Below are the code and all the weights of a small trained network. Each question names an input and a class and asks about switching units off, where a switched-off unit gives its printed mean instead of its output.

import numpy as np


def w(rows, s, z=0):
    codes = np.array(rows[::2]) - 128.0
    scale = np.full(codes.shape[1], s)
    scale[-1] = z or s
    return codes * scale


def norm(h):
    return h / np.sqrt((h * h).mean(-1, keepdims=True) + 1e-5)


def f(y):
    return np.maximum(y, 0)


def log_softmax(a):
    a = a - a.max(-1, keepdims=True)
    return a - np.log(np.exp(a).sum(-1, keepdims=True))


def net(x, mask):
    res = np.array(x, float).reshape(1, 8) / 4 @ E
    u = 0
    for l in range(2):
        y = f(norm(res) @ A[l][:, :-1].T + A[l][:, -1])
        res = res + np.where(mask[u : u + 9], y, B[l][:, -1]) @ B[l][:, :-1]
        u += 9
    return log_softmax(norm(res)[-1] @ U[:, :-1].T + U[:, -1])


A, B = {}, {}
E = w([
[78,85,117,253,22,136,208,25],'x0',
[117,153,204,121,59,75,35,83],'x1',
[182,82,50,173,80,99,56,140],'x2',
[69,95,101,96,120,75,151,172],'x3',
[126,128,127,132,126,129,128,131],'x4',
[127,130,126,128,128,127,128,128],'x5',
[124,130,129,136,128,131,129,128],'x6',
[78,40,121,89,154,227,91,87],'x7',
],0.0051)
A[0] = w([
[150,95,81,168,33,116,108,78,189],'0.n1',
[46,238,198,93,171,166,223,136,34],'0.n2',
[219,189,95,170,168,219,161,96,128],'0.n3',
[93,175,216,123,35,89,25,109,26],'0.n4',
[2,114,58,106,133,71,159,214,33],'0.n5',
[204,220,121,122,167,52,142,118,99],'0.n6',
[188,223,127,165,189,176,92,41,3],'0.n7',
[209,171,126,166,147,211,119,106,34],'0.n8',
[175,134,98,133,130,181,216,203,220],'0.n9',
],0.0067,0.0022)
B[0] = w([
[165,128,166,127,155,142,181,173,255],'0.n1',
[232,40,174,59,77,113,144,70,246],'0.n2',
[60,137,104,139,180,76,124,142,224],'0.n3',
[107,165,26,115,200,97,159,55,232],'0.n4',
[66,87,159,169,164,19,84,126,202],'0.n5',
[110,183,146,164,21,119,165,161,231],'0.n6',
[55,49,173,155,103,2,102,142,183],'0.n7',
[91,32,166,123,152,33,99,125,183],'0.n8',
[134,241,55,151,123,122,76,51,245],'0.n9',
],0.0073,0.0048)
A[1] = w([
[222,94,2,201,119,74,36,216,75],'1.n1',
[177,193,102,114,177,101,119,64,208],'1.n2',
[75,56,102,87,145,147,73,78,121],'1.n3',
[78,59,153,92,164,249,43,124,5],'1.n4',
[123,121,149,123,74,163,176,81,184],'1.n5',
[111,156,180,61,15,85,48,68,117],'1.n6',
[123,68,114,138,172,240,90,106,42],'1.n7',
[147,150,154,94,183,66,91,154,51],'1.n8',
[147,215,161,54,182,169,27,229,126],'1.n9',
],0.007,0.0026)
B[1] = w([
[152,107,183,66,124,175,124,77,253],'1.n1',
[117,137,84,85,185,187,130,151,254],'1.n2',
[156,200,105,105,96,56,128,137,216],'1.n3',
[139,206,151,146,39,133,131,157,166],'1.n4',
[181,121,123,187,144,152,124,201,194],'1.n5',
[119,126,92,137,144,203,81,142,229],'1.n6',
[119,166,135,106,99,80,116,147,162],'1.n7',
[85,28,168,149,110,134,122,134,203],'1.n8',
[105,82,124,255,104,173,192,145,199],'1.n9',
],0.0098,0.0054)
U = w([
[108,113,136,187,133,176,159,166,254],'0',
[86,171,42,115,202,146,116,91,116],'1',
[66,81,174,131,145,21,91,102,95],'2',
[149,226,133,135,42,107,138,186,53],'3',
[247,73,190,52,135,163,155,102,71],'4',
],0.013,0.0068)

Each question gives the input, the list of numbers given to net, and the class t.
The units are the neurons (one row each of A and B). Each row of codes is followed by its name. A weight is (code - 128) times the scale printed after its matrix; where a second scale follows, it is the last column's (A, B and U).
mask holds one flag per neuron, layer by layer. A switched-off neuron (its flag False) gives its mean, the last column of its row in B, instead of its output. The means were averaged over made-up inputs and are rounded, as every weight is.
A unit's drop is (log p(t) with every unit on - log p(t) with that unit switched off) / (log p(t) with every unit on - log p(t) with every unit switched off).
The circuit of an input: a set's keep is (log p(t) with only the set's units on - log p(t) with every unit switched off) / (log p(t) with every unit on - log p(t) with every unit switched off). Starting from the 12 units with the biggest drops (on a tie, the unit counted first), units are removed one at a time, each time the one whose removal leaves the highest keep (on an exact tie, the one counted first), for as long as the keep stays at least 0.8.
circuit, biggest first: the units of the circuit, biggest drop first
unit that matters most: the unit with the biggest drop
top k neurons: the k neurons with the biggest drops, biggest first
top k neurons in layer l: the k neurons of layer l with the biggest drops, biggest first
input [6,-2,4,-7,-7,-1,4,4], class 2: unit that matters most -> 0.n8
input [-5,6,-7,1,-5,5,7,-3], class 4: top 3 neurons -> (0.n2, 0.n9, 0.n3)
input [-4,1,4,1,8,-3,-3,2], class 0: top 3 neurons -> (1.n9, 0.n2, 0.n4)
input [-5,-2,-1,-6,1,-1,3,8], class 3: top 2 neurons -> (1.n4, 1.n3)
input [-1,5,-5,-1,-1,-8,3,-3], class 1: top 3 neurons -> (0.n4, 1.n6, 1.n1)
input [-8,-4,4,-7,-6,5,-4,-8], class 0: top 2 neurons -> (1.n9, 1.n3)
input [-7,-4,7,-4,-5,-5,6,4], class 0: top 4 neurons in layer 0 -> (0.n2, 0.n4, 0.n3, 0.n5)
input [-2,-5,6,6,-5,-5,-1,-2], class 2: top 2 neurons -> (0.n5, 0.n2)
input [6,-1,-4,-7,3,7,3,-1], class 2: top 2 neurons -> (0.n7, 0.n3)
input [-7,5,4,-3,5,1,0,6], class 0: top 2 neurons in layer 0 -> (0.n2, 0.n9)
input [2,3,7,2,-2,2,5,6], class 4: top 2 neurons -> (1.n1, 0.n1)
input [-4,-1,-4,5,-6,-1,6,2], class 2: top 2 neurons in layer 1 -> (1.n1, 1.n8)
input [1,6,2,-5,6,2,1,8], class 3: top 2 neurons -> (1.n4, 0.n9)
input [-7,-1,-3,-4,6,-2,-4,5], class 0: top 2 neurons -> (1.n9, 1.n8)
input [-1,5,8,0,-2,-8,-8,-2], class 4: unit that matters most -> 1.n1
input [4,-2,-5,-6,8,0,0,-3], class 2: circuit, biggest first -> (0.n7, 0.n8)
input [-3,8,-3,-6,7,3,2,-6], class 1: top 3 neurons -> (0.n4, 1.n6, 1.n2)
input [6,6,0,6,-3,-7,-3,7], class 3: top 2 neurons in layer 0 -> (0.n6, 0.n9)
input [5,-7,5,-2,4,8,3,1], class 1: top 2 neurons in layer 1 -> (1.n9, 1.n8)
input [-8,5,-6,0,-8,-7,-1,-2], class 0: circuit, biggest first -> (1.n9)
input [-4,5,-2,-1,6,5,-8,6], class 3: circuit, biggest first -> (1.n4, 1.n3)
input [-5,-2,-5,-3,-7,2,5,6], class 3: top 3 neurons in layer 1 -> (1.n4, 1.n3, 1.n1)
input [4,7,3,-7,-5,-6,-5,-4], class 1: top 2 neurons in layer 0 -> (0.n4, 0.n5)
input [-2,-2,-5,7,0,8,1,-3], class 2: top 2 neurons -> (0.n5, 1.n1)
input [0,-1,-7,7,-3,8,-3,4], class 2: top 4 neurons -> (0.n5, 1.n1, 1.n2, 0.n1)
input [-8,-5,0,-2,-2,5,1,-8], class 0: top 2 neurons -> (1.n9, 1.n3)
input [-6,-7,8,7,6,-6,-7,3], class 4: circuit, biggest first -> (1.n1)
input [-6,-5,1,-6,-8,-3,-8,8], class 3: top 2 neurons in layer 0 -> (0.n4, 0.n1)
